Here is a tiny trained network, its code and every weight. The questions are about switching its units off for an input and a class, where a switched-off unit gives its printed mean instead of its output.

import numpy as np


def w(rows, s, z=0):
    codes = np.array(rows[::2]) - 128.0
    scale = np.full(codes.shape[1], s)
    scale[-1] = z or s
    return codes * scale


def norm(h):
    return h / np.sqrt((h * h).mean(-1, keepdims=True) + 1e-5)


def f(y):
    return np.maximum(y, 0)


def log_softmax(a):
    a = a - a.max(-1, keepdims=True)
    return a - np.log(np.exp(a).sum(-1, keepdims=True))


def net(x, mask):
    res = np.array(x, float).reshape(1, 2) / 4 @ E
    u = 0
    for l in range(4):
        y = f(norm(res) @ A[l][:, :-1].T + A[l][:, -1])
        res = res + np.where(mask[u : u + 3], y, B[l][:, -1]) @ B[l][:, :-1]
        u += 3
    return log_softmax(norm(res)[-1] @ U[:, :-1].T + U[:, -1])


A, B = {}, {}
E = w([
[174,136,197],'x0',
[254,250,88],'x1',
],0.0062)
A[0] = w([
[171,139,249,127],'L0N1',
[162,115,216,2],'L0N2',
[85,143,2,142],'L0N3',
],0.0075,0.0041)
B[0] = w([
[101,168,93,250],'L0N1',
[106,174,254,159],'L0N2',
[190,37,64,253],'L0N3',
],0.0083,0.0034)
A[1] = w([
[60,47,146,53],'L1N1',
[101,144,77,12],'L1N2',
[139,148,254,252],'L1N3',
],0.012,0.00023)
B[1] = w([
[140,157,172,254],'L1N1',
[111,106,139,154],'L1N2',
[45,94,5,214],'L1N3',
],0.019,0.0064)
A[2] = w([
[224,110,103,85],'L2N1',
[167,250,109,252],'L2N2',
[92,129,236,146],'L2N3',
],0.012,0.0036)
B[2] = w([
[94,193,154,206],'L2N1',
[97,100,254,253],'L2N2',
[231,235,229,234],'L2N3',
],0.0085,0.0058)
A[3] = w([
[184,49,85,116],'L3N1',
[189,135,93,7],'L3N2',
[254,187,48,235],'L3N3',
],0.0095,0.0017)
B[3] = w([
[217,4,104,215],'L3N1',
[124,230,59,160],'L3N2',
[83,150,224,250],'L3N3',
],0.012,0.0024)
U = w([
[202,44,122,121],'0',
[167,194,77,2],'1',
[111,220,252,198],'2',
[167,190,78,2],'3',
[16,142,43,172],'4',
],0.015,0.0083)

Each question gives the input, the list of numbers given to net, and the class t.
The units are the neurons (one row each of A and B). Each row of codes is followed by its name. A weight is (code - 128) times the scale printed after its matrix; where a second scale follows, it is the last column's (A, B and U).
mask holds one flag per neuron, layer by layer. A switched-off neuron (its flag False) gives its mean, the last column of its row in B, instead of its output. The means were averaged over made-up inputs and are rounded, as every weight is.
A unit's drop is (log p(t) with every unit on - log p(t) with that unit switched off) / (log p(t) with every unit on - log p(t) with every unit switched off).
The circuit of an input: a set's keep is (log p(t) with only the set's units on - log p(t) with every unit switched off) / (log p(t) with every unit on - log p(t) with every unit switched off). Starting from all 12 units, units are removed one at a time, each time the one whose removal leaves the highest keep (on an exact tie, the one counted first), for as long as the keep stays at least 0.8.
circuit, biggest first: the units of the circuit, biggest drop first
top k neurons in layer l: the k neurons of layer l with the biggest drops, biggest first
drop when u is switched off: that unit's drop, to one decimal
input [-6,-1], class 0: circuit, biggest first : L0N3; L2N3; L1N3
input [4,-4], class 4: circuit, biggest first : L0N3; L1N3
input [-7,-7], class 2: circuit, biggest first : L1N3
input [-8,-3], class 0: circuit, biggest first : L0N3; L2N2; L1N3
input [-8,2], class 0: top 2 neurons in layer 1 : L1N1; L1N3
input [-8,4], class 0: top 2 neurons in layer 1 : L1N1; L1N2
input [-5,2], class 0: top 2 neurons in layer 1 : L1N1; L1N3
input [2,1], class 4: top 2 neurons in layer 0 : L0N3; L0N2
input [-8,-5], class 2: drop when L1N1 is switched off : 1.9
input [-8,-1], class 0: drop when L0N2 is switched off : 0.0
input [-2,0], class 0: drop when L1N1 is switched off : 0.4
